Below are the code and all the weights of a small trained network. Each question names an input and a class and asks about switching units off, where a switched-off unit gives its printed mean instead of its output.

import numpy as np


def w(rows, s, z=0):
    codes = np.array(rows[::2]) - 128.0
    scale = np.full(codes.shape[1], s)
    scale[-1] = z or s
    return codes * scale


def norm(h):
    return h / np.sqrt((h * h).mean(-1, keepdims=True) + 1e-5)


def f(y):
    return np.maximum(y, 0)


def log_softmax(a):
    a = a - a.max(-1, keepdims=True)
    return a - np.log(np.exp(a).sum(-1, keepdims=True))


def net(x, mask):
    res = np.array(x, float).reshape(1, 2) / 4 @ E
    u = 0
    for l in range(2):
        y = f(norm(res) @ A[l][:, :-1].T + A[l][:, -1])
        res = res + np.where(mask[u : u + 11], y, B[l][:, -1]) @ B[l][:, :-1]
        u += 11
    return log_softmax(norm(res)[-1] @ U[:, :-1].T + U[:, -1])


A, B = {}, {}
E = w([
[111,124,61,51,31,233,143],'x0',
[254,181,101,96,221,145,67],'x1',
],0.0077)
A[0] = w([
[18,103,210,183,142,126,209,127],'0.n0',
[126,159,134,184,168,179,54,57],'0.n1',
[159,145,86,93,17,144,222,155],'0.n2',
[179,150,102,149,127,174,148,42],'0.n3',
[77,54,131,153,133,127,202,128],'0.n4',
[84,76,110,108,43,120,166,89],'0.n5',
[106,120,71,126,153,116,118,7],'0.n6',
[64,58,254,252,128,39,179,44],'0.n7',
[167,120,197,76,179,146,79,213],'0.n8',
[135,159,120,111,172,145,88,29],'0.n9',
[116,108,80,90,36,145,158,105],'0.n10',
],0.0081,0.0015)
B[0] = w([
[254,81,143,129,139,103,76,227],'0.n0',
[66,126,127,157,92,163,131,156],'0.n1',
[68,86,91,114,117,130,149,215],'0.n2',
[180,113,161,144,167,57,170,155],'0.n3',
[198,132,70,123,142,163,74,192],'0.n4',
[87,180,197,127,71,180,118,209],'0.n5',
[107,107,107,170,139,136,116,128],'0.n6',
[80,131,102,151,193,109,245,255],'0.n7',
[145,97,117,159,79,89,82,181],'0.n8',
[201,69,123,119,155,81,89,159],'0.n9',
[83,127,76,78,99,76,88,209],'0.n10',
],0.0081,0.0099)
A[1] = w([
[87,105,149,154,174,114,187,113],'1.n0',
[8,136,144,86,89,190,159,117],'1.n1',
[155,112,138,132,145,114,152,185],'1.n2',
[120,80,181,167,149,93,173,199],'1.n3',
[125,181,221,118,192,45,156,129],'1.n4',
[198,129,141,171,124,123,168,188],'1.n5',
[107,124,72,168,57,179,132,38],'1.n6',
[83,157,143,193,176,102,254,153],'1.n7',
[177,164,181,121,127,161,92,2],'1.n8',
[197,161,142,177,150,175,98,59],'1.n9',
[111,93,185,179,126,117,211,75],'1.n10',
],0.01,0.0028)
B[1] = w([
[132,184,104,132,193,126,170,202],'1.n0',
[101,171,253,91,111,162,113,246],'1.n1',
[94,165,168,113,141,157,176,196],'1.n2',
[172,149,88,114,148,156,126,227],'1.n3',
[100,111,75,56,63,176,123,213],'1.n4',
[98,151,163,127,132,139,138,222],'1.n5',
[92,126,126,149,131,118,118,202],'1.n6',
[132,202,128,108,152,170,163,253],'1.n7',
[111,94,184,144,127,140,134,142],'1.n8',
[76,93,164,195,95,104,159,168],'1.n9',
[164,104,124,161,141,140,117,201],'1.n10',
],0.012,0.0074)
U = w([
[78,135,62,169,148,124,80,97],'0',
[138,108,112,105,115,93,163,35],'1',
[218,35,3,42,69,98,67,144],'2',
[216,65,250,218,140,85,52,171],'3',
[150,139,107,110,94,87,158,2],'4',
[38,143,220,30,18,194,90,178],'5',
[144,246,118,132,238,194,234,173],'6',
],0.013,0.0076)

Each question gives the input, the list of numbers given to net, and the class t.
The units are the neurons (one row each of A and B). Each row of codes is followed by its name. A weight is (code - 128) times the scale printed after its matrix; where a second scale follows, it is the last column's (A, B and U).
mask holds one flag per neuron, layer by layer. A switched-off neuron (its flag False) gives its mean, the last column of its row in B, instead of its output. The means were averaged over made-up inputs and are rounded, as every weight is.
A unit's drop is (log p(t) with every unit on - log p(t) with that unit switched off) / (log p(t) with every unit on - log p(t) with every unit switched off).
The circuit of an input: a set's keep is (log p(t) with only the set's units on - log p(t) with every unit switched off) / (log p(t) with every unit on - log p(t) with every unit switched off). Starting from the 12 units with the biggest drops (on a tie, the unit counted first), units are removed one at a time, each time the one whose removal leaves the highest keep (on an exact tie, the one counted first), for as long as the keep stays at least 0.8.
circuit, biggest first: the units of the circuit, biggest drop first
unit that matters most: the unit with the biggest drop
top k neurons: the k neurons with the biggest drops, biggest first
k most important neurons of layer l: the k neurons of layer l with the biggest drops, biggest first
drop when u is switched off: that unit's drop, to one decimal
input [6,8], class 2: circuit, biggest first : 1.n1; 1.n7
input [1,1], class 2: unit that matters most : 0.n7
input [-6,5], class 3: 2 most important neurons of layer 0 : 0.n7; 0.n8
input [4,2], class 5: 2 most important neurons of layer 0 : 0.n0; 0.n4
input [5,7], class 2: 2 most important neurons of layer 0 : 0.n7; 0.n5
input [0,-8], class 6: top 2 neurons : 0.n7; 0.n0
input [2,2], class 2: top 2 neurons : 0.n7; 1.n1
input [-3,4], class 3: top 2 neurons : 0.n7; 0.n8
input [2,1], class 5: top 4 neurons : 0.n0; 0.n7; 0.n4; 0.n2
input [5,4], class 2: top 2 neurons : 1.n1; 0.n5
input [8,5], class 2: 3 most important neurons of layer 0 : 0.n5; 0.n3; 0.n7
input [7,5], class 2: top 2 neurons : 0.n5; 1.n1
input [0,1], class 3: top 3 neurons : 0.n7; 0.n8; 1.n4
input [6,7], class 2: top 2 neurons : 1.n1; 0.n7
input [0,-4], class 6: most important neuron of layer 0 : 0.n7
input [8,6], class 2: top 2 neurons : 0.n5; 1.n1
input [0,3], class 3: drop when 0.n7 is switched off : 1.2
input [-1,-7], class 6: drop when 0.n7 is switched off : 3.5
input [1,8], class 3: drop when 0.n7 is switched off : 0.4
